Here is a tiny trained network, its code and every weight. The questions are about switching its units off for an input and a class, where a switched-off unit gives its printed mean instead of its output.

import numpy as np


def w(rows, s, z=0):
    codes = np.array(rows[::2]) - 128.0
    scale = np.full(codes.shape[1], s)
    scale[-1] = z or s
    return codes * scale


def norm(h):
    return h / np.sqrt((h * h).mean(-1, keepdims=True) + 1e-5)


def f(y):
    return y / 2 * (1 + np.tanh(0.7978845608 * (y + 0.044715 * y**3)))


def log_softmax(a):
    a = a - a.max(-1, keepdims=True)
    return a - np.log(np.exp(a).sum(-1, keepdims=True))


def net(x, mask):
    res = np.array(x, float).reshape(1, 3) / 4 @ E
    u = 0
    for l in range(4):
        y = f(norm(res) @ A[l][:, :-1].T + A[l][:, -1])
        res = res + np.where(mask[u : u + 7], y, B[l][:, -1]) @ B[l][:, :-1]
        u += 7
    return log_softmax(norm(res)[-1] @ U[:, :-1].T + U[:, -1])


A, B = {}, {}
E = w([
[159,135,74,45,158,11],'x0',
[213,77,221,148,146,98],'x1',
[254,213,79,158,207,94],'x2',
],0.0045)
A[0] = w([
[110,244,41,148,111,161,36],'0.n1',
[184,149,37,41,151,2,121],'0.n2',
[130,193,86,157,174,11,2],'0.n3',
[104,151,127,210,130,187,138],'0.n4',
[82,224,20,100,128,101,130],'0.n5',
[227,159,149,93,155,67,106],'0.n6',
[101,171,50,184,138,103,42],'0.n7',
],0.0077,0.0072)
B[0] = w([
[80,120,75,174,158,238,158],'0.n1',
[155,217,119,224,73,23,254],'0.n2',
[147,152,154,254,158,166,152],'0.n3',
[110,188,149,140,91,141,173],'0.n4',
[133,82,33,108,143,123,215],'0.n5',
[167,159,156,135,224,65,202],'0.n6',
[120,106,62,216,179,167,130],'0.n7',
],0.0079,0.0069)
A[1] = w([
[154,55,101,159,254,148,92],'1.n1',
[125,110,81,89,183,217,12],'1.n2',
[109,99,80,79,140,78,1],'1.n3',
[72,79,95,148,55,85,135],'1.n4',
[240,87,202,104,151,140,81],'1.n5',
[144,151,139,109,128,166,74],'1.n6',
[52,86,186,36,114,132,44],'1.n7',
],0.0096,0.0059)
B[1] = w([
[139,144,153,61,157,197,155],'1.n1',
[125,104,72,162,62,175,129],'1.n2',
[125,190,115,93,155,92,122],'1.n3',
[157,107,121,60,125,113,255],'1.n4',
[7,166,88,130,207,126,196],'1.n5',
[108,127,139,149,121,129,102],'1.n6',
[128,43,196,114,54,118,219],'1.n7',
],0.012,0.0038)
A[2] = w([
[114,36,45,158,137,110,20],'2.n1',
[158,174,40,125,185,109,123],'2.n2',
[78,69,162,54,69,67,171],'2.n3',
[254,103,70,149,53,110,14],'2.n4',
[73,47,22,170,138,176,12],'2.n5',
[215,71,223,65,75,108,3],'2.n6',
[200,96,190,67,64,130,11],'2.n7',
],0.0087,0.0035)
B[2] = w([
[92,222,167,90,53,114,132],'2.n1',
[134,53,171,74,134,213,232],'2.n2',
[120,42,117,202,140,165,255],'2.n3',
[31,78,223,62,138,133,156],'2.n4',
[118,213,28,115,60,233,158],'2.n5',
[110,106,143,255,150,173,196],'2.n6',
[85,102,141,188,192,179,176],'2.n7',
],0.0087,0.0059)
A[3] = w([
[125,31,174,154,97,144,6],'3.n1',
[89,93,121,7,118,10,28],'3.n2',
[217,182,155,208,141,200,124],'3.n3',
[240,183,146,211,133,2,1],'3.n4',
[139,173,202,206,55,182,67],'3.n5',
[103,189,142,72,229,13,89],'3.n6',
[163,227,195,203,64,143,45],'3.n7',
],0.0077,0.0057)
B[3] = w([
[148,110,128,197,44,142,184],'3.n1',
[255,87,158,70,98,83,148],'3.n2',
[144,106,192,41,100,89,220],'3.n3',
[246,181,40,242,168,37,255],'3.n4',
[102,133,140,36,81,50,161],'3.n5',
[92,134,106,220,88,157,254],'3.n6',
[49,204,206,74,133,65,147],'3.n7',
],0.0093,0.0043)
U = w([
[66,3,173,212,52,182,167],'0',
[58,219,243,22,59,77,162],'1',
[213,22,76,12,37,29,3],'2',
[11,213,190,186,253,196,95],'3',
[231,104,149,48,222,192,41],'4',
[210,204,77,233,148,5,178],'5',
[121,233,2,86,46,236,218],'6',
],0.017,0.0069)

Each question gives the input, the list of numbers given to net, and the class t.
The units are the neurons (one row each of A and B). Each row of codes is followed by its name. A weight is (code - 128) times the scale printed after its matrix; where a second scale follows, it is the last column's (A, B and U).
mask holds one flag per neuron, layer by layer. A switched-off neuron (its flag False) gives its mean, the last column of its row in B, instead of its output. The means were averaged over made-up inputs and are rounded, as every weight is.
A unit's drop is (log p(t) with every unit on - log p(t) with that unit switched off) / (log p(t) with every unit on - log p(t) with every unit switched off).
The circuit of an input: a set's keep is (log p(t) with only the set's units on - log p(t) with every unit switched off) / (log p(t) with every unit on - log p(t) with every unit switched off). Starting from the 12 units with the biggest drops (on a tie, the unit counted first), units are removed one at a time, each time the one whose removal leaves the highest keep (on an exact tie, the one counted first), for as long as the keep stays at least 0.8.
circuit, biggest first: the units of the circuit, biggest drop first
most important unit: the unit with the biggest drop
top k neurons: the k neurons with the biggest drops, biggest first
k most important neurons of layer l: the k neurons of layer l with the biggest drops, biggest first
drop when u is switched off: that unit's drop, to one decimal
input [-8,-5,2], class 6: top neuron -> [0.n2]
input [-1,6,1], class 3: circuit, biggest first -> [0.n2; 1.n5]
input [2,8,-3], class 3: circuit, biggest first -> [1.n5; 0.n2]
input [-4,8,3], class 3: circuit, biggest first -> [1.n5; 0.n2]
input [-7,3,6], class 3: 2 most important neurons of layer 0 -> [0.n2; 0.n1]
input [-4,3,4], class 3: circuit, biggest first -> [0.n2; 1.n5]
input [-2,8,2], class 3: circuit, biggest first -> [1.n5; 0.n2]
input [-4,5,6], class 3: circuit, biggest first -> [0.n2; 1.n5]
input [-1,-1,6], class 4: top 3 neurons -> [2.n2; 1.n1; 0.n1]
input [-1,0,1], class 1: top 2 neurons -> [0.n5; 0.n4]
input [4,-8,-2], class 6: top 2 neurons -> [0.n1; 2.n5]
input [-7,6,-2], class 1: top 2 neurons -> [0.n6; 1.n7]
input [-6,7,-2], class 1: 3 most important neurons of layer 2 -> [2.n3; 2.n2; 2.n7]
input [4,-4,-1], class 2: most important unit -> 0.n2
input [-8,2,-2], class 1: drop when 0.n4 is switched off -> 0.1
input [-8,-1,-2], class 1: drop when 0.n4 is switched off -> 0.4
input [-1,7,-1], class 3: drop when 0.n2 is switched off -> 0.3
input [5,-7,-5], class 2: drop when 0.n2 is switched off -> 0.0
